Here is a tiny trained network, its code and every weight. The questions are about switching its units off for an input and a target symbol, where a switched-off unit gives its printed mean instead of its output.

import numpy as np


def w(rows, s, z=0):
    codes = np.array(rows[::2]) - 128.0
    scale = np.full(codes.shape[1], s)
    scale[-1] = z or s
    return codes * scale


def f(y):
    return np.maximum(y, 0)


def softmax(a):
    e = np.exp(a - a.max(-1, keepdims=True))
    return e / e.sum(-1, keepdims=True)


def log_softmax(a):
    a = a - a.max(-1, keepdims=True)
    return a - np.log(np.exp(a).sum(-1, keepdims=True))


def net(x, mask):
    ids = ['ΔΞΠΣΩαβγηθμφψ'.index(c) for c in x.split()]
    T = len(ids)
    res = E[ids] + P[:T]
    u = 0
    for l in range(2):
        q, k, v = (res @ M[l].T for M in (Q, K, V))
        z = softmax(np.where(np.tri(T) > 0, q @ k.T / 3**0.5, -1e9)) @ v
        res = res + np.where(mask[u], z, O[l][:, -1]) @ O[l][:, :-1]
        u += 1
        y = f(res @ A[l][:, :-1].T + A[l][:, -1])
        res = res + np.where(mask[u : u + 4], y, B[l][:, -1]) @ B[l][:, :-1]
        u += 4
    return log_softmax(res[-1] @ U[:, :-1].T + U[:, -1])


Q, K, V, O, A, B = {}, {}, {}, {}, {}, {}
E = w([
[41,139,72,93,86,102,107,113],'Δ',
[146,3,77,66,169,196,159,189],'Ξ',
[128,169,82,169,131,149,83,161],'Π',
[80,69,61,139,152,139,126,149],'Σ',
[192,143,157,131,200,217,42,172],'Ω',
[73,101,143,71,115,142,134,195],'α',
[101,152,145,135,153,162,28,96],'β',
[124,54,111,87,248,46,178,79],'γ',
[138,150,93,61,131,121,95,89],'η',
[204,119,91,59,116,146,151,134],'θ',
[117,189,173,98,160,139,70,235],'μ',
[232,114,53,125,149,146,177,178],'φ',
[137,51,71,126,132,215,59,89],'ψ',
],0.014)
P = w([
[104,104,172,91,202,58,86,138],'0',
[93,198,116,98,100,216,85,184],'1',
[92,226,137,98,94,225,102,198],'2',
[106,204,131,107,92,220,102,197],'3',
[99,200,115,99,106,215,86,196],'4',
[108,214,129,106,101,214,84,179],'5',
[96,197,125,91,96,223,91,191],'6',
[100,194,112,90,115,237,98,211],'7',
[99,199,109,83,113,233,98,202],'8',
[107,199,109,87,114,222,79,215],'9',
[102,170,101,89,96,221,100,213],'10',
[102,161,102,83,110,226,81,224],'11',
[110,143,113,74,90,209,82,238],'12',
[99,137,102,72,76,202,79,255],'13',
],0.0056)
Q[0] = w([
[161,110,189,255,22,60,164,63],'L0H0',
[154,129,131,137,110,93,173,139],'L0H0',
[98,125,75,27,217,193,77,148],'L0H0',
],0.057)
K[0] = w([
[116,199,101,137,2,253,151,87],'L0H0',
[137,85,151,171,44,76,135,155],'L0H0',
[128,81,92,114,240,52,88,148],'L0H0',
],0.037)
V[0] = w([
[120,195,91,201,170,57,137,202],'L0H0',
[111,137,173,148,137,150,221,45],'L0H0',
[136,184,206,4,143,110,124,146],'L0H0',
],0.014)
O[0] = w([
[110,217,101,95,254,100,116,112,121],'L0H0',
[134,97,152,231,145,107,149,55,84],'L0H0',
[115,171,214,133,94,228,241,50,254],'L0H0',
],0.0086,0.0076)
A[0] = w([
[112,169,62,251,125,114,161,137,4],'L0N0',
[72,212,159,248,77,70,84,126,103],'L0N1',
[105,145,88,181,101,122,78,39,113],'L0N2',
[147,155,152,111,79,101,91,152,19],'L0N3',
],0.023,0.0035)
B[0] = w([
[164,116,132,70,171,99,128,192,199],'L0N0',
[115,96,94,37,117,164,107,4,212],'L0N1',
[120,149,65,224,109,95,136,167,239],'L0N2',
[125,103,92,142,124,139,134,104,253],'L0N3',
],0.017,0.0028)
Q[1] = w([
[80,117,50,102,161,253,178,163],'L1H0',
[142,184,143,107,77,110,89,146],'L1H0',
[114,121,49,131,137,219,167,137],'L1H0',
],0.051)
K[1] = w([
[176,76,215,177,210,1,143,27],'L1H0',
[134,113,98,112,94,153,147,193],'L1H0',
[144,110,167,122,192,11,103,56],'L1H0',
],0.04)
V[1] = w([
[98,87,174,169,178,158,115,206],'L1H0',
[251,140,135,162,162,180,82,109],'L1H0',
[212,90,110,98,132,86,197,176],'L1H0',
],0.022)
O[1] = w([
[80,93,130,130,202,203,118,151,93],'L1H0',
[246,101,113,48,130,174,101,82,1],'L1H0',
[166,167,63,184,189,184,255,122,197],'L1H0',
],0.0095)
A[1] = w([
[111,139,160,103,111,91,36,211,63],'L1N0',
[122,141,205,234,139,160,187,68,3],'L1N1',
[149,106,45,75,163,127,84,147,2],'L1N2',
[148,96,180,75,9,135,97,162,72],'L1N3',
],0.011,0.0047)
B[1] = w([
[178,103,2,66,90,154,218,74,198],'L1N0',
[169,29,230,55,123,78,54,106,246],'L1N1',
[133,121,188,152,82,39,125,213,172],'L1N2',
[101,162,137,241,207,139,75,79,207],'L1N3',
],0.0083,0.013)
U = w([
[89,125,56,154,68,102,206,117,22],'Δ',
[121,29,90,148,143,206,160,148,33],'Ξ',
[155,133,63,35,116,73,58,176,179],'Π',
[74,132,65,167,212,104,91,207,154],'Σ',
[171,127,139,100,160,178,3,187,165],'Ω',
[61,123,189,99,47,145,137,197,125],'α',
[149,75,36,133,152,136,63,92,85],'β',
[140,84,117,113,222,23,148,90,159],'γ',
[143,188,152,227,116,89,128,118,253],'η',
[200,130,151,105,12,167,176,127,161],'θ',
[74,202,105,44,174,192,125,117,64],'μ',
[190,199,83,131,187,128,162,160,115],'φ',
[174,40,74,198,24,143,74,200,97],'ψ',
],0.0043,0.005)

Each question gives the input, a string of symbols that net reads in full, and the target symbol t.
The units are the heads (3 rows each of Q, K, V and O) and the neurons (one row each of A and B). Each row of codes is followed by its name. A weight is (code - 128) times the scale printed after its matrix; where a second scale follows, it is the last column's (O, A, B and U).
mask holds one flag per unit, layer by layer, with each layer's heads first. A switched-off unit (its flag False) gives its mean, the last column of its rows in O or B, instead of its output. The means were averaged over made-up inputs and are rounded, as every weight is.
A unit's drop is (log p(t) with every unit on - log p(t) with that unit switched off) / (log p(t) with every unit on - log p(t) with every unit switched off).
The circuit of an input: a set's keep is (log p(t) with only the set's units on - log p(t) with every unit switched off) / (log p(t) with every unit on - log p(t) with every unit switched off). Starting from all 10 units, units are removed one at a time, each time the one whose removal leaves the highest keep (on an exact tie, the one counted first), for as long as the keep stays at least 0.8.
circuit, biggest first: the units of the circuit, biggest drop first
unit that matters most: the unit with the biggest drop
k most important neurons: the k neurons with the biggest drops, biggest first
top k neurons in layer l: the k neurons of layer l with the biggest drops, biggest first
drop when u is switched off: that unit's drop, to one decimal
input η Σ α Π μ, target η: circuit, biggest first : (L1H0, L1N3)
input Π γ Δ, target Δ: unit that matters most : L0N2
input Σ θ Ξ, target Σ: circuit, biggest first : (L0H0, L1H0)
input ψ μ α Π Ω η, target ψ: circuit, biggest first : (L0H0, L0N3)
input η Σ φ η Ξ Σ Δ φ Ξ Ξ Σ Σ, target η: circuit, biggest first : (L1H0, L1N3, L0H0)
input ψ θ Π Σ θ Π η φ Π η α, target ψ: 2 most important neurons : (L0N3, L1N2)
input γ Δ α φ Π, target Π: 3 most important neurons : (L0N0, L0N1, L1N2)
input Δ Ξ γ η θ μ φ Ξ Σ φ ψ, target ψ: 4 most important neurons : (L0N2, L1N1, L1N3, L0N0)
input Δ Π Π η θ Σ Σ, target Δ: 2 most important neurons : (L1N0, L1N1)
input θ η η μ Σ μ Δ β β η ψ, target θ: circuit, biggest first : (L1H0, L0H0)
input θ φ Ω, target θ: circuit, biggest first : (L1H0, L0H0)
input α γ θ μ, target μ: circuit, biggest first : (L0N1, L0H0, L1N1)
input Δ Π Σ η θ Σ θ ψ, target Δ: 2 most important neurons : (L1N0, L1N1)
input β θ α Σ Δ η Δ η α φ η Ω ψ Σ, target β: unit that matters most : L1H0
input μ θ θ θ η Δ Σ α Δ ψ φ β θ μ, target μ: circuit, biggest first : (L0H0, L1N0, L1H0, L1N3)
input Σ μ θ μ Δ θ Σ β Σ, target Σ: 2 most important neurons : (L0N1, L1N1)
input φ Σ θ θ Ξ μ ψ φ Ω μ Δ θ α Π, target φ: 2 most important neurons : (L1N1, L0N1)
input φ η Δ Σ φ Σ η, target φ: 2 most important neurons : (L1N1, L0N1)
input ψ α φ α η Σ Ω, target ψ: 2 most important neurons : (L0N3, L1N2)
input Ω Δ η, target Ω: circuit, biggest first : (L1H0)
input θ α ψ ψ Ξ Σ, target θ: top 2 neurons in layer 1 : (L1N3, L1N1)
input Ω Π Ξ Σ ψ α Σ θ ψ ψ θ Π α Π, target Ω: drop when L1H0 is switched off : 1.1
input Σ Ξ φ μ φ μ Ξ α α η η Ω ψ Ω, target Σ: drop when L1H0 is switched off : 0.6
